x =
[[ 11  19   0  10  25  20   8 -16 -23 -49  16  37]
 [ 36  29 -31  16 -41  20 -79 -24 -82 -20  -8  21]
 [ -8  -7  27 -11  46  20  66  -1  34 -27  21  20]]
Indices start at 0.
(0, 0) => 11
(0, 10) => 16
(1, 10) => -8
(2, 11) => 20
(2, 5) => 20
(2, 0) => -8
(0, 9) => -49
(2, 1) => -7
(1, 8) => -82
(0, 1) => 19
(0, 3) => 10
(1, 11) => 21
(2, 8) => 34
(0, 11) => 37
(2, 10) => 21
(1, 3) => 16

B = -813	-595	-62	703	-118	-79	-189	-146	-964	-60
B[-10]: -813
B[-6]: -118
B[9]: -60
B[6]: -189

data =
[[392 547 324 488 256 564 605 539 467 330 331 494]
 [165 357 556 558 400 596 341 254 361 422 441 371]
 [301 776 450 128 285 164 545 199 650 659 666 175]
 [371 351 515 433 363 386 398 330 381 414 483 384]
 [495 391 595 176 385 378 497 488 406 416 644 433]
 [329 392 555 355 524 619 485 554 422 461 451 337]
 [340 602 466 520 515 446   5 571 374 687 428 310]
 [149 662 358 246  26 507 570 242 244 215 206 545]
 [167 451 320 251   5 466 585 214 532 201 237 444]
 [851 337 460 407 338 595 345 533 566 650 311 522]
 [391 570 669 657 617 692 517 534 541 388 489 288]
 [425 390 669 451 496 371 601 389 518 632 561 252]
 [580 503 408 183 359 760 374 466 504 684 618 543]
 [ 84 535 363 103 270 375 317 225 455 248 176 212]
 [419 315 453 531 155 394 496 344 458 641 181 448]
 [376 460 535 120 363 505 220 368 422 516 909 430]]
data[-16, -12] => 392
data[1, 6] => 341
data[-2, -9] => 531
data[-6, 5] => 692
data[11] => [425, 390, 669, 451, 496, 371, 601, 389, 518, 632, 561, 252]
data[5, -8] => 524
data[:, 9] => [330, 422, 659, 414, 416, 461, 687, 215, 201, 650, 388, 632, 684, 248, 641, 516]
data[0] => [392, 547, 324, 488, 256, 564, 605, 539, 467, 330, 331, 494]
data[-5, -7] => 371
data[10] => [391, 570, 669, 657, 617, 692, 517, 534, 541, 388, 489, 288]
data[13, 10] => 176
data[:, -6] => [605, 341, 545, 398, 497, 485, 5, 570, 585, 345, 517, 601, 374, 317, 496, 220]
data[8, -6] => 585
data[-2, 8] => 458
data[-7, -7] => 595
data[-14] => [301, 776, 450, 128, 285, 164, 545, 199, 650, 659, 666, 175]
data[6, -2] => 428
data[8, -1] => 444
data[:, 4] => [256, 400, 285, 363, 385, 524, 515, 26, 5, 338, 617, 496, 359, 270, 155, 363]
data[5, -4] => 422
data[0, 3] => 488
data[11, 2] => 669
data[-10, -10] => 466
data[0, 10] => 331
data[:, -12] => [392, 165, 301, 371, 495, 329, 340, 149, 167, 851, 391, 425, 580, 84, 419, 376]
data[-13] => [371, 351, 515, 433, 363, 386, 398, 330, 381, 414, 483, 384]
data[:, -10] => [324, 556, 450, 515, 595, 555, 466, 358, 320, 460, 669, 669, 408, 363, 453, 535]
data[:, 10] => [331, 441, 666, 483, 644, 451, 428, 206, 237, 311, 489, 561, 618, 176, 181, 909]
data[-13, 1] => 351
data[-2, 7] => 344
data[-9] => [149, 662, 358, 246, 26, 507, 570, 242, 244, 215, 206, 545]
data[12] => [580, 503, 408, 183, 359, 760, 374, 466, 504, 684, 618, 543]
data[15, -11] => 460
data[10, -4] => 541
data[-1, 5] => 505

W =
array([[6, 5, 5, 4, 6, 3, 5, 6, 6, 6, 5, 3, 4, 3, 4, 4],
       [3, 4, 5, 4, 6, 5, 4, 5, 6, 7, 5, 5, 6, 2, 5, 5],
       [5, 4, 5, 4, 4, 6, 4, 5, 6, 6, 5, 4, 2, 6, 4, 5],
       [5, 4, 5, 4, 7, 5, 4, 5, 7, 7, 5, 5, 6, 4, 4, 4],
       [5, 4, 5, 5, 5, 6, 4, 5, 6, 7, 5, 5, 6, 4, 4, 5],
       [5, 4, 5, 6, 4, 7, 3, 5, 7, 8, 5, 6, 7, 5, 4, 5],
       [5, 4, 5, 3, 5, 6, 4, 4, 5, 8, 5, 5, 7, 3, 6, 5],
       [6, 4, 5, 6, 5, 6, 4, 5, 6, 5, 4, 5, 6, 5, 4, 6]])
W[0, 0]	6
W[7]	[6, 4, 5, 6, 5, 6, 4, 5, 6, 5, 4, 5, 6, 5, 4, 6]
W[7, 4]	5
W[5, 5]	7
W[:, 6]	[5, 4, 4, 4, 4, 3, 4, 4]
W[7, 2]	5
W[3, 4]	7
W[2, 1]	4
W[2]	[5, 4, 5, 4, 4, 6, 4, 5, 6, 6, 5, 4, 2, 6, 4, 5]
W[3, 15]	4
W[:, 13]	[3, 2, 6, 4, 4, 5, 3, 5]
W[:, 5]	[3, 5, 6, 5, 6, 7, 6, 6]
W[2, 9]	6
W[3, 7]	5
W[1, 9]	7
W[:, 7]	[6, 5, 5, 5, 5, 5, 4, 5]
W[1, 0]	3
W[6, 3]	3
W[:, 8]	[6, 6, 6, 7, 6, 7, 5, 6]
W[1, 13]	2
W[0, 1]	5
W[6, 9]	8
W[3, 11]	5
W[2, 7]	5
W[6, 4]	5
W[5, 8]	7
W[:, 14]	[4, 5, 4, 4, 4, 4, 6, 4]
W[5, 2]	5
W[5, 6]	3
W[3, 2]	5
W[5, 11]	6
W[4, 4]	5

X = [ 12 -63  69 -72 -68]
X[0] -> 12
X[3] -> -72
X[4] -> -68
X[1] -> -63

A =
[[  4 -54  16 -21 -16  84]
 [-38  21 -20 -10   1 -40]
 [-11  11 -11 -39   2   9]
 [-41  14 -15 -77 -13  24]]
Indices start at 0.
(0, 0): 4
(2, 0): -11
(1, 3): -10
(0, 1): -54
(3, 5): 24
(3, 0): -41
(1, 2): -20
(1, 1): 21
(1, 5): -40
(3, 4): -13

a =
[ 109.5   44.1   44.3    9.6  137.2  140.3   -7.0 -167.7  100.6   52.2
  -92.7]
a[0] = 109.5
a[5] = 140.3
a[6] = -7.0
a[8] = 100.6
a[9] = 52.2
a[10] = -92.7
a[4] = 137.2
